Here is a tiny trained network, its code and every weight. The questions are about switching its units off for an input and a class, where a switched-off unit gives its printed mean instead of its output.

import numpy as np


def w(rows, s, z=0):
    codes = np.array(rows[::2]) - 128.0
    scale = np.full(codes.shape[1], s)
    scale[-1] = z or s
    return codes * scale


def f(y):
    return np.maximum(y, 0)


def log_softmax(a):
    a = a - a.max(-1, keepdims=True)
    return a - np.log(np.exp(a).sum(-1, keepdims=True))


def net(x, mask):
    res = np.array(x, float).reshape(1, 6) / 4 @ E
    y = f(res @ A[0][:, :-1].T + A[0][:, -1])
    res = res + np.where(mask, y, B[0][:, -1]) @ B[0][:, :-1]
    return log_softmax(res[-1] @ U[:, :-1].T + U[:, -1])


A, B = {}, {}
E = w([
[174,232,165,246],'x0',
[33,117,103,179],'x1',
[100,118,254,133],'x2',
[129,232,205,171],'x3',
[146,5,181,146],'x4',
[251,82,99,175],'x5',
],0.0079)
A[0] = w([
[93,86,160,222,140],'neuron 1',
[109,119,60,101,97],'neuron 2',
[67,48,175,160,146],'neuron 3',
[208,53,107,117,164],'neuron 4',
[126,182,222,125,228],'neuron 5',
[56,114,138,125,151],'neuron 6',
[65,104,145,251,91],'neuron 7',
[138,93,97,209,123],'neuron 8',
[135,212,175,81,254],'neuron 9',
[199,103,234,145,243],'neuron 10',
[70,90,175,54,190],'neuron 11',
[35,173,95,72,147],'neuron 12',
[105,215,146,127,143],'neuron 13',
[205,153,64,72,187],'neuron 14',
[79,142,90,163,145],'neuron 15',
[168,92,60,147,126],'neuron 16',
[156,61,124,155,103],'neuron 17',
[72,109,120,237,116],'neuron 18',
],0.012,0.0042)
B[0] = w([
[94,212,157,115,193],'neuron 1',
[165,104,107,112,184],'neuron 2',
[98,153,254,79,211],'neuron 3',
[198,165,144,144,223],'neuron 4',
[64,56,184,156,229],'neuron 5',
[99,108,97,34,186],'neuron 6',
[67,210,90,132,195],'neuron 7',
[156,217,111,149,176],'neuron 8',
[128,36,81,217,218],'neuron 9',
[130,111,208,151,246],'neuron 10',
[103,11,149,66,228],'neuron 11',
[80,19,9,133,219],'neuron 12',
[88,76,123,161,196],'neuron 13',
[188,99,107,165,213],'neuron 14',
[107,191,101,155,171],'neuron 15',
[193,118,114,141,190],'neuron 16',
[197,169,103,118,180],'neuron 17',
[94,208,93,97,186],'neuron 18',
],0.0075,0.011)
U = w([
[82,59,69,72,47],'0',
[123,100,94,132,248],'1',
[67,202,134,166,27],'2',
[122,77,169,67,102],'3',
[250,116,100,133,123],'4',
[124,90,147,172,222],'5',
],0.014,0.0017)

Each question gives the input, the list of numbers given to net, and the class t.
The units are the neurons (one row each of A and B). Each row of codes is followed by its name. A weight is (code - 128) times the scale printed after its matrix; where a second scale follows, it is the last column's (A, B and U).
mask holds one flag per neuron, in row order. A switched-off neuron (its flag False) gives its mean, the last column of its row in B, instead of its output. The means were averaged over made-up inputs and are rounded, as every weight is.
A unit's drop is (log p(t) with every unit on - log p(t) with that unit switched off) / (log p(t) with every unit on - log p(t) with every unit switched off).
The circuit of an input: a set's keep is (log p(t) with only the set's units on - log p(t) with every unit switched off) / (log p(t) with every unit on - log p(t) with every unit switched off). Starting from the 12 units with the biggest drops (on a tie, the unit counted first), units are removed one at a time, each time the one whose removal leaves the highest keep (on an exact tie, the one counted first), for as long as the keep stays at least 0.8.
circuit, biggest first: the units of the circuit, biggest drop first
top k neurons: the k neurons with the biggest drops, biggest first
drop of u: that unit's drop, to one decimal
input [0,2,-2,1,0,1], class 2: top 3 neurons : neuron 11; neuron 12; neuron 9
input [-1,-1,3,-8,8,0], class 3: circuit, biggest first : neuron 3
input [-4,-8,4,1,-4,3], class 4: circuit, biggest first : neuron 14; neuron 3
input [3,2,4,0,-3,2], class 2: circuit, biggest first : neuron 11; neuron 12
input [1,-4,-5,5,-3,-5], class 0: top 3 neurons : neuron 12; neuron 10; neuron 4
input [0,-4,-7,4,-3,-4], class 0: top 2 neurons : neuron 12; neuron 4
input [4,2,-4,6,-2,-7], class 0: top 2 neurons : neuron 12; neuron 9
input [1,4,3,-2,-1,2], class 2: drop of neuron 2 : 0.0
input [3,-2,2,8,-4,-5], class 5: drop of neuron 9 : 0.2
input [5,0,4,-8,-1,1], class 4: drop of neuron 5 : 0.4
